[+0.09, -0.71, +0.32, +0.63, +1.20, -1.05, -0.43, +0.19, +1.37, +0.68, -0.25, +2.33, -0.66, -2.30, +0.82, +3.27, +0.42, +0.14, -0.06] -> <24> + <40>
[+0.18, -1.18, -0.13, +1.67, +0.43, -1.24, +1.08, +0.04, +0.80, -1.24, +2.68, +1.04, -4.23, -0.07, +0.64, +4.70, -1.52, +0.73, -1.32] -> <18> + <42>
[+0.40, +0.31, +0.49, +0.19, +0.23, -1.65, +1.33, +0.39, +0.77, -0.93, +2.32, +0.79, +2.80, +0.85, +0.37, +3.87, +0.04, +2.00, -0.98] -> <18> + <42>
[-1.14, +0.15, -0.75, -0.46, +1.33, +1.12, +1.67, -0.91, -0.40, -2.52, +0.58, +3.60, -4.56, +1.20, -0.71, +3.96, -1.08, -1.19, -0.75] -> <24> + <42>
[+0.50, -1.07, +0.67, +1.92, +0.89, +0.20, -0.60, -1.04, +1.81, -1.95, +1.74, +3.45, -3.49, -2.51, +1.72, +3.18, -0.45, -0.25, -0.53] -> <24> + <37>
[-1.22, -1.31, -0.84, -0.59, -1.98, -1.87, +1.48, -1.02, +1.16, -2.32, +0.37, +1.30, -5.89, -1.77, -0.16, +3.05, -2.18, -0.34, +0.35] -> <18> + <43>
[-0.67, -0.39, -0.01, +0.83, -0.09, -1.61, +0.22, -0.12, +2.24, -0.42, +0.60, +1.51, -1.49, -4.79, -0.16, +3.48, -0.09, -0.82, -0.87] -> <18> + <40>
[-0.80, -0.21, +1.18, -0.31, -0.85, -1.31, +1.03, -1.35, -3.17, -1.16, +2.06, -0.22, -2.58, -4.51, -0.36, +2.90, +0.64, -1.39, +0.22] -> <18> + <37>
[-0.53, +1.33, -1.59, +4.36, +1.74, +1.66, -0.82, -0.34, +0.97, -0.88, -0.82, +2.11, -2.26, -2.86, +2.76, +1.71, -0.23, +0.14, +1.32] -> <24> + <40>
[-0.83, -0.92, +1.19, +0.09, -0.04, -1.09, -0.88, -0.01, +1.69, -1.78, +0.81, +0.83, -3.30, -5.47, -0.19, +5.35, -1.08, -1.24, -0.94] -> <18> + <40>
[-2.58, -0.27, -0.16, +0.72, -0.58, -0.43, +1.25, -0.61, +1.26, -1.96, +1.90, -0.23, -3.24, -4.72, +0.45, -0.59, +0.25, +0.73, -1.18] -> <18> + <37>
[-0.81, -0.81, -0.26, -0.62, -0.70, -0.74, +0.60, -0.75, +1.69, -0.38, +2.39, +0.67, -2.19, -2.95, +0.90, +5.19, -1.81, +0.46, -1.00] -> <18> + <42>
[-0.44, -1.19, -0.43, +0.06, +0.52, -1.44, +1.20, -3.44, -0.04, -1.47, +1.70, +0.79, -5.32, -1.75, -3.70, +6.58, -1.61, +0.07, -2.03] -> <18> + <43>
[-0.05, -0.09, +0.36, +0.21, +0.87, -0.74, +0.77, -0.95, +0.40, -0.04, +2.36, +0.62, -4.34, -1.39, +0.04, +5.80, -3.27, +1.09, -1.32] -> <18> + <42>
[-1.54, +1.34, +0.80, -0.16, -1.85, -2.07, +0.70, -0.51, +0.21, +0.84, +1.86, +0.51, -4.80, -4.27, +0.30, +4.81, -0.90, +0.25, -0.45] -> <18> + <43>
[-0.13, -0.72, +0.44, +0.71, +1.49, +0.56, +0.99, -0.24, +0.70, -0.22, +4.18, +1.57, -4.32, +2.40, -1.95, +5.35, -0.68, +0.89, -0.49] -> <24> + <42>
[-0.68, -1.29, -0.41, +0.21, -0.75, -0.68, -0.55, +0.73, +1.58, -1.92, +1.13, +1.80, -3.88, -4.58, +0.73, +4.99, +1.40, +0.51, -1.17] -> <18> + <37>
[-1.32, -0.03, -0.25, -1.77, -1.23, -1.67, +0.63, +1.01, +0.64, -1.12, +0.46, -0.43, -2.02, -4.44, +0.51, +3.93, -0.11, -1.60, -0.71] -> <18> + <40>
